Here is a tiny trained network, its code and every weight. The questions are about switching its units off for an input and a target symbol, where a switched-off unit gives its printed mean instead of its output.

import numpy as np


def w(rows, s, z=0):
    codes = np.array(rows[::2]) - 128.0
    scale = np.full(codes.shape[1], s)
    scale[-1] = z or s
    return codes * scale


def norm(h):
    return h / np.sqrt((h * h).mean(-1, keepdims=True) + 1e-5)


def f(y):
    return np.maximum(y, 0)


def softmax(a):
    e = np.exp(a - a.max(-1, keepdims=True))
    return e / e.sum(-1, keepdims=True)


def log_softmax(a):
    a = a - a.max(-1, keepdims=True)
    return a - np.log(np.exp(a).sum(-1, keepdims=True))


def net(x, mask):
    ids = ['ΔΛΞΣΩαγεζημφψ'.index(c) for c in x.split()]
    T = len(ids)
    res = E[ids] + P[:T]
    u = 0
    for l in range(2):
        q, k, v = (norm(res) @ M[l].T for M in (Q, K, V))
        z = softmax(np.where(np.tri(T) > 0, q @ k.T / 3**0.5, -1e9)) @ v
        res = res + np.where(mask[u], z, O[l][:, -1]) @ O[l][:, :-1]
        u += 1
        y = f(norm(res) @ A[l][:, :-1].T + A[l][:, -1])
        res = res + np.where(mask[u : u + 4], y, B[l][:, -1]) @ B[l][:, :-1]
        u += 4
    return log_softmax(norm(res)[-1] @ U[:, :-1].T + U[:, -1])


Q, K, V, O, A, B = {}, {}, {}, {}, {}, {}
E = w([
[166,129,148,141,197,137],'Δ',
[93,130,60,113,48,114],'Λ',
[69,129,134,94,123,147],'Ξ',
[119,151,44,152,126,140],'Σ',
[104,160,241,140,120,130],'Ω',
[123,213,151,124,145,113],'α',
[116,140,110,193,144,250],'γ',
[115,128,121,208,105,83],'ε',
[124,118,142,103,119,106],'ζ',
[120,113,170,115,140,111],'η',
[103,85,129,125,158,113],'μ',
[114,217,89,167,152,154],'φ',
[138,103,71,97,122,133],'ψ',
],0.016)
P = w([
[239,28,140,1,90,124],'0',
[210,33,130,10,98,125],'1',
[193,40,130,25,104,127],'2',
[168,41,128,41,108,119],'3',
[151,39,124,54,115,122],'4',
[124,52,120,65,124,113],'5',
[108,76,107,79,141,129],'6',
[78,79,97,92,151,125],'7',
[58,83,87,109,151,132],'8',
[36,92,61,128,176,131],'9',
[33,86,83,126,191,116],'10',
],0.0033)
Q[0] = w([
[110,101,37,139,2,190],'L0H1',
[80,123,43,124,176,77],'L0H1',
[189,98,184,95,215,74],'L0H1',
],0.012)
K[0] = w([
[37,118,113,138,2,114],'L0H1',
[108,138,82,113,210,40],'L0H1',
[223,89,159,104,202,135],'L0H1',
],0.013)
V[0] = w([
[247,140,89,123,200,65],'L0H1',
[158,127,118,57,215,98],'L0H1',
[253,107,141,134,143,233],'L0H1',
],0.0052)
O[0] = w([
[189,214,143,147,114,137,135],'L0H1',
[183,140,99,82,137,107,249],'L0H1',
[134,253,57,110,152,177,42],'L0H1',
],0.0049,0.0012)
A[0] = w([
[190,193,208,219,173,115,140],'L0N1',
[204,144,24,136,254,98,146],'L0N2',
[161,148,132,67,123,214,75],'L0N3',
[167,12,53,100,138,115,250],'L0N4',
],0.0075,0.0026)
B[0] = w([
[137,123,245,14,98,176,168],'L0N1',
[140,105,221,101,213,59,210],'L0N2',
[206,171,140,114,192,126,151],'L0N3',
[143,255,189,122,125,185,254],'L0N4',
],0.0068,0.0084)
Q[1] = w([
[210,58,30,100,127,101],'L1H1',
[250,84,116,184,118,107],'L1H1',
[247,69,96,218,93,24],'L1H1',
],0.015)
K[1] = w([
[151,225,154,118,130,137],'L1H1',
[186,128,166,104,151,116],'L1H1',
[248,121,146,68,147,84],'L1H1',
],0.015)
V[1] = w([
[110,206,147,214,55,30],'L1H1',
[132,159,67,116,65,242],'L1H1',
[214,92,160,230,152,254],'L1H1',
],0.0084)
O[1] = w([
[166,205,184,155,62,96,69],'L1H1',
[39,212,98,140,108,195,255],'L1H1',
[168,121,83,253,187,194,145],'L1H1',
],0.0074,0.004)
A[1] = w([
[143,113,169,65,63,139,244],'L1N1',
[78,202,136,201,10,90,250],'L1N2',
[19,134,89,81,44,139,174],'L1N3',
[185,172,68,133,167,46,69],'L1N4',
],0.013,0.0011)
B[1] = w([
[123,105,48,172,100,140,245],'L1N1',
[240,200,184,243,79,140,224],'L1N2',
[37,88,125,7,193,137,255],'L1N3',
[27,104,89,203,68,81,171],'L1N4',
],0.011,0.0077)
U = w([
[213,114,234,100,234,125,118],'Δ',
[131,164,9,124,15,142,106],'Λ',
[25,64,103,27,159,139,124],'Ξ',
[176,152,192,255,84,88,253],'Σ',
[72,226,207,100,48,175,110],'Ω',
[162,250,10,113,162,48,66],'α',
[89,122,101,227,194,239,149],'γ',
[113,3,219,165,63,141,148],'ε',
[29,137,57,212,89,37,96],'ζ',
[212,134,118,50,114,101,120],'η',
[72,162,164,166,200,32,69],'μ',
[115,133,161,152,150,99,91],'φ',
[191,93,47,123,113,110,237],'ψ',
],0.0078,0.0035)

Each question gives the input, a string of symbols that net reads in full, and the target symbol t.
The units are the heads (3 rows each of Q, K, V and O) and the neurons (one row each of A and B). Each row of codes is followed by its name. A weight is (code - 128) times the scale printed after its matrix; where a second scale follows, it is the last column's (O, A, B and U).
mask holds one flag per unit, layer by layer, with each layer's heads first. A switched-off unit (its flag False) gives its mean, the last column of its rows in O or B, instead of its output. The means were averaged over made-up inputs and are rounded, as every weight is.
A unit's drop is (log p(t) with every unit on - log p(t) with that unit switched off) / (log p(t) with every unit on - log p(t) with every unit switched off).
The circuit of an input: a set's keep is (log p(t) with only the set's units on - log p(t) with every unit switched off) / (log p(t) with every unit on - log p(t) with every unit switched off). Starting from all 10 units, units are removed one at a time, each time the one whose removal leaves the highest keep (on an exact tie, the one counted first), for as long as the keep stays at least 0.8.
circuit, biggest first: the units of the circuit, biggest drop first
unit that matters most: the unit with the biggest drop
k most important neurons: the k neurons with the biggest drops, biggest first
top k neurons in layer l: the k neurons of layer l with the biggest drops, biggest first
input Λ γ μ α φ Ξ ψ ζ μ Σ, target Ξ: unit that matters most => L0N2
input γ Ξ φ Σ α μ Ξ γ η ζ ψ, target γ: 2 most important neurons => [L0N4, L1N3]
input α ζ η Λ φ ε Ω, target Σ: circuit, biggest first => [L0N4, L1N3]
input Σ α Λ Λ μ γ ε μ μ μ ζ, target Σ: 3 most important neurons => [L0N4, L0N3, L0N2]
input φ μ η α μ, target Δ: circuit, biggest first => [L0N4, L1H1, L1N3, L1N2]
input Λ φ μ Ξ ζ, target Ξ: circuit, biggest first => [L1H1, L0N2, L1N3]
input Δ ψ φ Λ μ, target μ: 3 most important neurons => [L0N2, L0N4, L1N4]
input μ μ Σ φ, target μ: 2 most important neurons => [L0N2, L1N2]
input η Ω Ω ζ φ Σ, target ζ: circuit, biggest first => [L0N2, L1N4, L1H1]
input ψ ψ γ Λ, target Ω: 4 most important neurons => [L1N2, L1N3, L0N4, L0N2]
input μ Λ μ, target Ω: circuit, biggest first => [L0N4, L1H1]
input μ μ μ φ, target μ: top 3 neurons in layer 0 => [L0N4, L0N1, L0N2]
input Ω Ω μ, target Δ: circuit, biggest first => [L1H1, L1N3, L1N2, L0N4]
input φ Σ ζ μ μ η, target ψ: unit that matters most => L1H1
input ψ Σ Λ ψ Ξ Ω Δ μ, target μ: top 3 neurons in layer 0 => [L0N2, L0N1, L0N4]
input ζ ε η η Σ γ ε γ Ω, target γ: 2 most important neurons => [L0N1, L0N4]
input ε α Ξ ζ Λ Ω Σ Λ Ξ γ η, target γ: 3 most important neurons => [L0N4, L1N3, L0N2]
input ζ Λ ε η γ Λ Ω Λ η η ε, target Σ: top 2 neurons in layer 0 => [L0N2, L0N4]
input Σ μ η, target ψ: 2 most important neurons => [L0N2, L1N3]
input ε Σ η Ξ Σ α γ ζ ζ, target γ: circuit, biggest first => [L1H1]
input Λ Σ μ ψ μ, target Ω: 3 most important neurons => [L0N4, L1N2, L1N3]
input Δ μ Σ γ μ Λ ψ ε, target ε: 4 most important neurons => [L0N4, L1N2, L1N3, L0N2]
input Δ ε γ φ Ξ Ω φ, target Ξ: top 2 neurons in layer 0 => [L0N3, L0N1]
input μ α Σ η γ γ α, target γ: top 2 neurons in layer 1 => [L1N3, L1N2]
